Below are the code and all the weights of a small trained network. Each question names an input and a target symbol and asks about switching units off, where a switched-off unit gives its printed mean instead of its output.

import numpy as np


def w(rows, s, z=0):
    codes = np.array(rows[::2]) - 128.0
    scale = np.full(codes.shape[1], s)
    scale[-1] = z or s
    return codes * scale


def f(y):
    return np.maximum(y, 0)


def softmax(a):
    e = np.exp(a - a.max(-1, keepdims=True))
    return e / e.sum(-1, keepdims=True)


def log_softmax(a):
    a = a - a.max(-1, keepdims=True)
    return a - np.log(np.exp(a).sum(-1, keepdims=True))


def net(x, mask):
    ids = ['ΔΠΣβεζλψ'.index(c) for c in x.split()]
    T = len(ids)
    res = E[ids] + P[:T]
    q, k, v = (res @ M[0].T for M in (Q, K, V))
    z = softmax(np.where(np.tri(T) > 0, q @ k.T / 2**0.5, -1e9)) @ v
    res = res + np.where(mask[0], z, O[0][:, -1]) @ O[0][:, :-1]
    y = f(res @ A[0][:, :-1].T + A[0][:, -1])
    res = res + np.where(mask[1:13], y, B[0][:, -1]) @ B[0][:, :-1]
    return log_softmax(res[-1] @ U[:, :-1].T + U[:, -1])


Q, K, V, O, A, B = {}, {}, {}, {}, {}, {}
E = w([
[99,128,167,125,214],'Δ',
[155,133,124,254,106],'Π',
[62,84,57,82,154],'Σ',
[116,74,102,178,87],'β',
[119,112,174,148,60],'ε',
[138,83,108,84,131],'ζ',
[140,93,82,127,203],'λ',
[166,94,166,111,123],'ψ',
],0.021)
P = w([
[97,254,93,72,78],'0',
[24,82,146,156,111],'1',
[49,85,159,157,109],'2',
[126,98,142,108,129],'3',
[115,93,147,113,131],'4',
[108,91,149,133,128],'5',
[100,86,158,145,136],'6',
[100,84,149,150,140],'7',
[115,76,159,150,118],'8',
[87,77,154,147,136],'9',
[97,78,148,154,138],'10',
[91,73,154,152,133],'11',
],0.0088)
Q[0] = w([
[159,140,136,119,143],'h1',
[163,249,89,79,111],'h1',
],0.014)
K[0] = w([
[131,119,155,129,73],'h1',
[118,1,148,161,157],'h1',
],0.0087)
V[0] = w([
[56,1,35,103,132],'h1',
[174,191,83,103,214],'h1',
],0.0099)
O[0] = w([
[115,249,138,146,145,48],'h1',
[212,108,194,115,140,252],'h1',
],0.016,0.0035)
A[0] = w([
[105,134,229,90,73,225],'n1',
[175,113,28,153,138,129],'n2',
[148,140,137,121,45,119],'n3',
[121,104,131,60,63,74],'n4',
[208,153,148,121,139,85],'n5',
[89,127,180,80,152,65],'n6',
[97,155,149,136,159,130],'n7',
[85,141,161,2,138,210],'n8',
[151,208,135,121,120,2],'n9',
[98,98,177,127,141,123],'n10',
[95,194,65,149,133,69],'n11',
[168,64,131,119,124,110],'n12',
],0.013,0.0054)
B[0] = w([
[179,166,68,151,190,243],'n1',
[113,122,171,36,44,157],'n2',
[55,199,118,132,149,155],'n3',
[202,187,56,91,117,162],'n4',
[80,58,205,173,171,174],'n5',
[103,82,72,181,116,189],'n6',
[131,155,133,102,68,168],'n7',
[129,72,77,237,129,217],'n8',
[148,25,59,2,181,151],'n9',
[166,172,95,161,134,233],'n10',
[104,52,216,122,62,155],'n11',
[159,145,195,127,92,254],'n12',
],0.0079,0.011)
U = w([
[203,108,145,107,175,123],'Δ',
[152,99,131,129,137,195],'Π',
[89,134,201,7,205,187],'Σ',
[73,152,228,165,91,2],'β',
[95,116,57,114,134,167],'ε',
[143,241,88,121,130,200],'ζ',
[76,133,152,161,255,94],'λ',
[157,114,90,103,137,71],'ψ',
],0.0068,0.0052)

Each question gives the input, a string of symbols that net reads in full, and the target symbol t.
The units are the heads (2 rows each of Q, K, V and O) and the neurons (one row each of A and B). Each row of codes is followed by its name. A weight is (code - 128) times the scale printed after its matrix; where a second scale follows, it is the last column's (O, A, B and U).
mask holds one flag per unit, heads first, then neurons. A switched-off unit (its flag False) gives its mean, the last column of its rows in O or B, instead of its output. The means were averaged over made-up inputs and are rounded, as every weight is.
A unit's drop is (log p(t) with every unit on - log p(t) with that unit switched off) / (log p(t) with every unit on - log p(t) with every unit switched off).
The circuit of an input: a set's keep is (log p(t) with only the set's units on - log p(t) with every unit switched off) / (log p(t) with every unit on - log p(t) with every unit switched off). Starting from the 12 units with the biggest drops (on a tie, the unit counted first), units are removed one at a time, each time the one whose removal leaves the highest keep (on an exact tie, the one counted first), for as long as the keep stays at least 0.8.
units of the circuit, in order: the units of the circuit, biggest drop first
top k neurons: the k neurons with the biggest drops, biggest first
drop of u: that unit's drop, to one decimal
input ε Δ ψ, target ε: units of the circuit, in order => [h1]
input β λ Δ, target β: units of the circuit, in order => [h1, n11]
input β Π Δ, target β: units of the circuit, in order => [h1, n11, n1]
input Σ Σ Δ Δ Π Π Δ ε, target Σ: units of the circuit, in order => [h1, n9, n8]
input λ λ Π Σ Σ Σ Δ ε λ β ε Π, target λ: units of the circuit, in order => [h1, n5, n12]
input Σ Π ε ζ ε Σ Δ, target Σ: units of the circuit, in order => [h1, n9, n11]
input ε λ Δ β ψ Δ Δ Δ Δ ε Π λ, target ε: top 2 neurons => [n5, n12]
input Δ ε ε, target ζ: units of the circuit, in order => [n3, n1, n4]
input Π Σ Δ Σ ε Δ Σ ε Δ λ, target Σ: units of the circuit, in order => [n2, n8, n1]
input Σ ε Σ, target Σ: top 3 neurons => [n9, n11, n10]
input ε λ Π ε λ λ Δ ψ ε Δ Π, target β: units of the circuit, in order => [n1, n2, n11, h1]
input Σ Σ Δ ε, target Σ: top 2 neurons => [n9, n11]
input λ Δ ζ, target λ: drop of h1 => 1.2
input Σ Δ λ ζ Δ Σ Δ Π β, target Σ: drop of n11 => 0.2
input ε Δ ε Δ ζ, target ε: drop of h1 => 1.1
